Here is a tiny trained network, its code and every weight. The questions are about switching its units off for an input and a class, where a switched-off unit gives its printed mean instead of its output.

import numpy as np


def w(rows, s, z=0):
    codes = np.array(rows[::2]) - 128.0
    scale = np.full(codes.shape[1], s)
    scale[-1] = z or s
    return codes * scale


def f(y):
    return y / 2 * (1 + np.tanh(0.7978845608 * (y + 0.044715 * y**3)))


def log_softmax(a):
    a = a - a.max(-1, keepdims=True)
    return a - np.log(np.exp(a).sum(-1, keepdims=True))


def net(x, mask):
    res = np.array(x, float).reshape(1, 4) / 4 @ E
    y = f(res @ A[0][:, :-1].T + A[0][:, -1])
    res = res + np.where(mask, y, B[0][:, -1]) @ B[0][:, :-1]
    return log_softmax(res[-1] @ U[:, :-1].T + U[:, -1])


A, B = {}, {}
E = w([
[133,209,250,68,136],'x0',
[129,76,116,52,247],'x1',
[42,75,134,68,50],'x2',
[137,120,133,127,123],'x3',
],0.016)
A[0] = w([
[131,52,80,129,188,136],'n1',
[180,217,161,115,187,168],'n2',
[122,186,194,172,53,186],'n3',
[28,65,95,112,65,162],'n4',
[81,109,195,2,117,87],'n5',
[202,147,43,224,114,255],'n6',
[144,120,132,205,75,180],'n7',
],0.012,0.0086)
B[0] = w([
[144,82,39,55,183,198],'n1',
[195,139,196,177,162,225],'n2',
[107,252,144,136,72,228],'n3',
[155,67,101,75,14,230],'n4',
[40,140,229,85,174,217],'n5',
[45,38,154,208,155,254],'n6',
[56,107,175,147,101,197],'n7',
],0.011,0.021)
U = w([
[11,100,164,158,161,241],'0',
[177,210,150,219,98,157],'1',
[159,98,34,166,224,218],'2',
[230,155,164,115,202,53],'3',
[128,98,87,158,15,109],'4',
[95,217,126,89,71,7],'5',
[149,89,58,51,111,131],'6',
],0.013,0.0022)

Each question gives the input, the list of numbers given to net, and the class t.
The units are the neurons (one row each of A and B). Each row of codes is followed by its name. A weight is (code - 128) times the scale printed after its matrix; where a second scale follows, it is the last column's (A, B and U).
mask holds one flag per neuron, in row order. A switched-off neuron (its flag False) gives its mean, the last column of its row in B, instead of its output. The means were averaged over made-up inputs and are rounded, as every weight is.
A unit's drop is (log p(t) with every unit on - log p(t) with that unit switched off) / (log p(t) with every unit on - log p(t) with every unit switched off).
The circuit of an input: a set's keep is (log p(t) with only the set's units on - log p(t) with every unit switched off) / (log p(t) with every unit on - log p(t) with every unit switched off). Starting from all 7 units, units are removed one at a time, each time the one whose removal leaves the highest keep (on an exact tie, the one counted first), for as long as the keep stays at least 0.8.
units of the circuit, in order: the units of the circuit, biggest drop first
k most important neurons: the k neurons with the biggest drops, biggest first
drop of u: that unit's drop, to one decimal
input [-1,-8,-7,-6], class 0: units of the circuit, in order -> (n6)
input [4,7,0,4], class 3: 3 most important neurons -> (n6; n7; n2)
input [-8,1,5,0], class 6: 2 most important neurons -> (n1; n3)
input [8,0,4,8], class 5: 3 most important neurons -> (n6; n3; n7)
input [3,0,-8,0], class 1: 3 most important neurons -> (n1; n5; n6)
input [0,-4,-7,7], class 0: 2 most important neurons -> (n6; n7)
input [1,0,1,4], class 5: 2 most important neurons -> (n6; n2)
input [8,-6,1,2], class 5: 2 most important neurons -> (n3; n6)
input [0,-4,3,-7], class 4: 2 most important neurons -> (n5; n4)
input [-8,2,-5,-5], class 2: 2 most important neurons -> (n1; n5)
input [-6,3,1,3], class 6: 3 most important neurons -> (n4; n2; n1)
input [0,-7,-5,2], class 0: 2 most important neurons -> (n6; n7)
input [-2,-1,2,8], class 4: drop of n5 -> 0.2
input [-8,3,7,-5], class 6: units of the circuit, in order -> (n1)
input [-5,3,-2,2], class 2: drop of n3 -> 0.0
input [2,-4,-4,-6], class 1: drop of n5 -> 0.1
input [0,-4,3,2], class 4: drop of n4 -> 0.1
